Below is a small trained network, with its code and all its weights. Each question gives an input and a class and asks what happens when units are switched off, that is, made to give their printed mean instead of their output.

import numpy as np


def w(rows, s, z=0):
    codes = np.array(rows[::2]) - 128.0
    scale = np.full(codes.shape[1], s)
    scale[-1] = z or s
    return codes * scale


def f(y):
    return y / 2 * (1 + np.tanh(0.7978845608 * (y + 0.044715 * y**3)))


def log_softmax(a):
    a = a - a.max(-1, keepdims=True)
    return a - np.log(np.exp(a).sum(-1, keepdims=True))


def net(x, mask):
    res = np.array(x, float).reshape(1, 4) / 4 @ E
    y = f(res @ A[0][:, :-1].T + A[0][:, -1])
    res = res + np.where(mask, y, B[0][:, -1]) @ B[0][:, :-1]
    return log_softmax(res[-1] @ U[:, :-1].T + U[:, -1])


A, B = {}, {}
E = w([
[246,85,148,122,196,122,115,98],'x0',
[118,156,52,141,69,68,121,47],'x1',
[182,154,118,203,125,178,175,121],'x2',
[138,187,165,108,55,173,68,88],'x3',
],0.013)
A[0] = w([
[193,123,55,193,154,53,207,119,220],'neuron 1',
[186,116,200,184,159,247,198,198,165],'neuron 2',
[72,216,67,252,18,134,158,37,200],'neuron 3',
[122,108,166,160,149,214,140,231,104],'neuron 4',
[23,99,128,10,120,88,72,163,164],'neuron 5',
[237,99,175,64,147,103,77,94,171],'neuron 6',
[129,254,176,66,48,199,34,147,164],'neuron 7',
[98,167,114,107,39,76,98,79,169],'neuron 8',
[118,60,108,158,200,72,166,135,168],'neuron 9',
[94,145,162,90,88,94,62,188,250],'neuron 10',
[166,58,170,73,183,128,105,198,174],'neuron 11',
[164,229,158,89,34,174,36,95,222],'neuron 12',
[184,92,173,187,212,167,180,179,254],'neuron 13',
[167,71,162,169,173,74,164,101,32],'neuron 14',
[74,208,94,183,47,159,146,145,206],'neuron 15',
],0.0094,0.006)
B[0] = w([
[156,136,2,180,149,128,165,105,203],'neuron 1',
[138,186,250,174,174,197,162,127,231],'neuron 2',
[123,235,46,124,4,134,133,95,248],'neuron 3',
[95,162,174,107,164,137,206,123,192],'neuron 4',
[53,90,115,20,173,29,144,200,195],'neuron 5',
[169,101,140,76,227,110,68,27,205],'neuron 6',
[121,33,187,159,62,180,42,120,235],'neuron 7',
[82,77,133,87,55,117,125,66,192],'neuron 8',
[123,147,36,137,154,107,126,173,182],'neuron 9',
[60,46,137,66,129,88,107,167,186],'neuron 10',
[125,129,127,133,201,90,196,84,201],'neuron 11',
[159,70,193,125,70,148,34,70,242],'neuron 12',
[161,181,137,197,248,192,180,153,233],'neuron 13',
[144,100,38,170,158,117,115,130,155],'neuron 14',
[101,184,150,131,7,155,119,172,211],'neuron 15',
],0.0096,0.018)
U = w([
[218,99,36,198,195,125,187,142,189],'0',
[97,161,129,56,110,126,176,216,3],'1',
[209,86,171,87,127,104,34,18,223],'2',
[181,177,184,205,78,201,106,117,62],'3',
[40,62,104,42,183,18,172,206,195],'4',
[95,222,9,144,42,85,193,69,202],'5',
[133,164,231,173,194,180,214,140,119],'6',
[48,102,165,128,22,147,77,150,17],'7',
],0.011,0.0072)

Each question gives the input, the list of numbers given to net, and the class t.
The units are the neurons (one row each of A and B). Each row of codes is followed by its name. A weight is (code - 128) times the scale printed after its matrix; where a second scale follows, it is the last column's (A, B and U).
mask holds one flag per neuron, in row order. A switched-off neuron (its flag False) gives its mean, the last column of its row in B, instead of its output. The means were averaged over made-up inputs and are rounded, as every weight is.
A unit's drop is (log p(t) with every unit on - log p(t) with that unit switched off) / (log p(t) with every unit on - log p(t) with every unit switched off).
The circuit of an input: a set's keep is (log p(t) with only the set's units on - log p(t) with every unit switched off) / (log p(t) with every unit on - log p(t) with every unit switched off). Starting from the 12 units with the biggest drops (on a tie, the unit counted first), units are removed one at a time, each time the one whose removal leaves the highest keep (on an exact tie, the one counted first), for as long as the keep stays at least 0.8.
units of the circuit, in order: the units of the circuit, biggest drop first
unit that matters most: the unit with the biggest drop
top k neurons: the k neurons with the biggest drops, biggest first
drop when u is switched off: that unit's drop, to one decimal
input [-4,-5,-4,3], class 4: units of the circuit, in order : neuron 5
input [-2,6,8,7], class 7: top 3 neurons : neuron 12; neuron 7; neuron 15
input [0,-7,-1,7], class 2: top 2 neurons : neuron 12; neuron 7
input [5,3,7,2], class 0: top 3 neurons : neuron 1; neuron 7; neuron 15
input [2,-8,-8,6], class 4: top 2 neurons : neuron 5; neuron 10
input [3,-3,-2,-2], class 6: top 2 neurons : neuron 1; neuron 3
input [6,-3,4,5], class 6: top 2 neurons : neuron 2; neuron 13
input [-2,-6,-2,3], class 6: top 3 neurons : neuron 3; neuron 2; neuron 8
input [6,-6,-1,5], class 6: top 2 neurons : neuron 2; neuron 13
input [1,6,2,5], class 7: top 2 neurons : neuron 12; neuron 7
input [8,0,2,1], class 0: drop when neuron 10 is switched off : 0.0
input [6,-5,-1,-1], class 6: drop when neuron 2 is switched off : 0.2
input [-5,-8,-6,4], class 4: drop when neuron 5 is switched off : 1.0
input [7,1,3,2], class 0: unit that matters most : neuron 7
